[[109 107 136 128 115 138]
 [143 113 142 134 123 148]
 [107 112 131 145 129 112]
 [126 109 140 122 116 154]
 [105 108 135 136 121 125]
 [133 120 134 155 133 112]
 [112 115 130 149 132 107]
 [124 119 132 155 134 107]]
->
[[124 112 133 105 126 107 143 109]
 [119 115 120 108 109 112 113 107]
 [132 130 134 135 140 131 142 136]
 [155 149 155 136 122 145 134 128]
 [134 132 133 121 116 129 123 115]
 [107 107 112 125 154 112 148 138]]

[[143 107 123 155 145 149 130]
 [133 141 154 124 151 120 113]
 [148 109 105 137 139 118 143]]
->
[[148 133 143]
 [109 141 107]
 [105 154 123]
 [137 124 155]
 [139 151 145]
 [118 120 149]
 [143 113 130]]

[[129 109 129 137 118 137 129 139 136 129 119 138]
 [129 107 129 121 137 122 129 120 122 128 137 119]
 [128 114 128 139 114 139 128 142 139 129 115 141]
 [128 143 127 117 141 117 127 115 118 127 141 115]
 [128 118 128 116 143 116 128 113 116 127 143 113]
 [129 110 129 136 119 136 129 138 136 129 119 137]
 [127 149 127 135 119 134 127 136 134 128 119 137]
 [129 110 129 119 140 119 129 117 120 128 139 117]]
->
[[129 127 129 128 128 128 129 129]
 [110 149 110 118 143 114 107 109]
 [129 127 129 128 127 128 129 129]
 [119 135 136 116 117 139 121 137]
 [140 119 119 143 141 114 137 118]
 [119 134 136 116 117 139 122 137]
 [129 127 129 128 127 128 129 129]
 [117 136 138 113 115 142 120 139]
 [120 134 136 116 118 139 122 136]
 [128 128 129 127 127 129 128 129]
 [139 119 119 143 141 115 137 119]
 [117 137 137 113 115 141 119 138]]

[[122 140 143 140 122 119 122 140 121 122 139 120 122]
 [118 130 103 130 118 115 119 130 117 120 130 116 116]
 [135 122 113 122 135 138 135 122 136 135 123 137 135]
 [134 129 113 129 134 137 134 129 135 134 129 136 134]
 [140 127 153 127 140 144 139 127 142 139 127 143 141]
 [130 128 107 128 130 132 130 128 130 130 128 131 129]
 [125 108 146 108 125 123 125 108 125 125 108 123 126]]
->
[[125 130 140 134 135 118 122]
 [108 128 127 129 122 130 140]
 [146 107 153 113 113 103 143]
 [108 128 127 129 122 130 140]
 [125 130 140 134 135 118 122]
 [123 132 144 137 138 115 119]
 [125 130 139 134 135 119 122]
 [108 128 127 129 122 130 140]
 [125 130 142 135 136 117 121]
 [125 130 139 134 135 120 122]
 [108 128 127 129 123 130 139]
 [123 131 143 136 137 116 120]
 [126 129 141 134 135 116 122]]

[[127 136 132 125 124 129 128 129 126 129 127]
 [128 136 128 127 128 127 130 126 128 127 128]
 [128 132 131 127 126 129 128 128 126 128 127]
 [124 127 131 126 121 129 125 129 130 130 128]
 [127 113 126 128 129 132 125 149 133 131 129]
 [133 123 126 131 120 127 130 124 126 127 128]
 [130 133 130 127 119 128 129 123 125 128 127]]
->
[[130 133 127 124 128 128 127]
 [133 123 113 127 132 136 136]
 [130 126 126 131 131 128 132]
 [127 131 128 126 127 127 125]
 [119 120 129 121 126 128 124]
 [128 127 132 129 129 127 129]
 [129 130 125 125 128 130 128]
 [123 124 149 129 128 126 129]
 [125 126 133 130 126 128 126]
 [128 127 131 130 128 127 129]
 [127 128 129 128 127 128 127]]

[[119 129 137 104 151 110 133 142 143 119 124]
 [121 130 137 111 142 116 134 138 139 124 128]
 [121 130 136 111 142 116 133 138 139 124 128]
 [145 130 109 130 131 127 138 124 146 112 134]
 [150 131 102 131 132 127 141 123 153 106 137]]
->
[[150 145 121 121 119]
 [131 130 130 130 129]
 [102 109 136 137 137]
 [131 130 111 111 104]
 [132 131 142 142 151]
 [127 127 116 116 110]
 [141 138 133 134 133]
 [123 124 138 138 142]
 [153 146 139 139 143]
 [106 112 124 124 119]
 [137 134 128 128 124]]

[[148 122 137 139 127 124]
 [137 128 137 134 102 132]]
->
[[137 148]
 [128 122]
 [137 137]
 [134 139]
 [102 127]
 [132 124]]
